Below is a small trained network, with its code and all its weights. Each question gives an input and a class and asks what happens when units are switched off, that is, made to give their printed mean instead of their output.

import numpy as np


def w(rows, s, z=0):
    codes = np.array(rows[::2]) - 128.0
    scale = np.full(codes.shape[1], s)
    scale[-1] = z or s
    return codes * scale


def norm(h):
    return h / np.sqrt((h * h).mean(-1, keepdims=True) + 1e-5)


def f(y):
    return y / 2 * (1 + np.tanh(0.7978845608 * (y + 0.044715 * y**3)))


def log_softmax(a):
    a = a - a.max(-1, keepdims=True)
    return a - np.log(np.exp(a).sum(-1, keepdims=True))


def net(x, mask):
    res = np.array(x, float).reshape(1, 4) / 4 @ E
    u = 0
    for l in range(2):
        y = f(norm(res) @ A[l][:, :-1].T + A[l][:, -1])
        res = res + np.where(mask[u : u + 3], y, B[l][:, -1]) @ B[l][:, :-1]
        u += 3
    return log_softmax(norm(res)[-1] @ U[:, :-1].T + U[:, -1])


A, B = {}, {}
E = w([
[132,40,81,157,151],'x0',
[169,194,69,95,200],'x1',
[104,135,69,131,77],'x2',
[138,185,149,253,121],'x3',
],0.0067)
A[0] = w([
[160,41,85,187,174,2],'0.n0',
[172,90,250,130,234,10],'0.n1',
[140,1,41,189,183,69],'0.n2',
],0.0077,0.0054)
B[0] = w([
[151,205,180,187,111,143],'0.n0',
[4,130,21,166,94,167],'0.n1',
[63,192,204,117,220,253],'0.n2',
],0.013,0.0031)
A[1] = w([
[45,142,46,159,119,35],'1.n0',
[146,148,85,164,203,255],'1.n1',
[190,150,111,251,147,32],'1.n2',
],0.012,0.0037)
B[1] = w([
[44,157,91,123,58,165],'1.n0',
[182,150,92,103,2,254],'1.n1',
[123,64,123,35,240,195],'1.n2',
],0.016,0.007)
U = w([
[151,83,120,131,102,246],'0',
[148,32,77,42,173,129],'1',
[36,153,6,131,92,97],'2',
[135,217,202,90,141,100],'3',
[147,88,113,148,111,102],'4',
[186,31,92,252,111,36],'5',
],0.013)

Each question gives the input, the list of numbers given to net, and the class t.
The units are the neurons (one row each of A and B). Each row of codes is followed by its name. A weight is (code - 128) times the scale printed after its matrix; where a second scale follows, it is the last column's (A, B and U).
mask holds one flag per neuron, layer by layer. A switched-off neuron (its flag False) gives its mean, the last column of its row in B, instead of its output. The means were averaged over made-up inputs and are rounded, as every weight is.
A unit's drop is (log p(t) with every unit on - log p(t) with that unit switched off) / (log p(t) with every unit on - log p(t) with every unit switched off).
The circuit of an input: a set's keep is (log p(t) with only the set's units on - log p(t) with every unit switched off) / (log p(t) with every unit on - log p(t) with every unit switched off). Starting from all 6 units, units are removed one at a time, each time the one whose removal leaves the highest keep (on an exact tie, the one counted first), for as long as the keep stays at least 0.8.
circuit, biggest first: the units of the circuit, biggest drop first
top k neurons: the k neurons with the biggest drops, biggest first
k most important neurons of layer l: the k neurons of layer l with the biggest drops, biggest first
drop when u is switched off: that unit's drop, to one decimal
input [-5,-1,2,6], class 1: circuit, biggest first	[1.n2, 0.n2]
input [6,0,-6,1], class 2: circuit, biggest first	[0.n1]
input [6,1,6,7], class 1: top 2 neurons	[1.n2, 0.n1]
input [-1,5,-6,-5], class 2: circuit, biggest first	[0.n1, 1.n2]
input [6,6,-2,-6], class 0: top 2 neurons	[1.n1, 1.n2]
input [7,-6,3,-2], class 3: circuit, biggest first	[0.n2, 0.n1, 0.n0]
input [8,3,-2,-4], class 3: circuit, biggest first	[0.n2, 1.n2]
input [8,2,1,-7], class 3: circuit, biggest first	[0.n2, 1.n2, 0.n1]
input [-6,8,-2,3], class 0: 2 most important neurons of layer 0	[0.n2, 0.n0]
input [4,7,-6,-6], class 0: circuit, biggest first	[1.n1, 1.n2]
input [4,5,-8,-2], class 2: top 2 neurons	[0.n1, 1.n0]
input [-2,0,3,4], class 1: top 2 neurons	[1.n2, 0.n1]
input [8,-5,-2,-5], class 3: top 3 neurons	[0.n2, 1.n2, 0.n0]
input [-3,5,-4,4], class 0: circuit, biggest first	[1.n1]
input [-1,4,0,5], class 1: top 2 neurons	[1.n2, 0.n2]
input [-7,-6,-6,7], class 1: 2 most important neurons of layer 1	[1.n2, 1.n1]
input [6,5,1,6], class 1: 2 most important neurons of layer 1	[1.n2, 1.n0]
input [6,5,-7,5], class 2: 2 most important neurons of layer 1	[1.n1, 1.n0]
input [3,5,1,6], class 1: drop when 1.n2 is switched off	0.8
input [-1,-1,-7,1], class 2: drop when 0.n1 is switched off	1.8
input [-1,4,0,8], class 1: most important neuron of layer 1	[1.n2]
input [2,6,-3,-3], class 0: drop when 0.n2 is switched off	0.0
input [1,-1,0,8], class 1: drop when 1.n2 is switched off	0.7
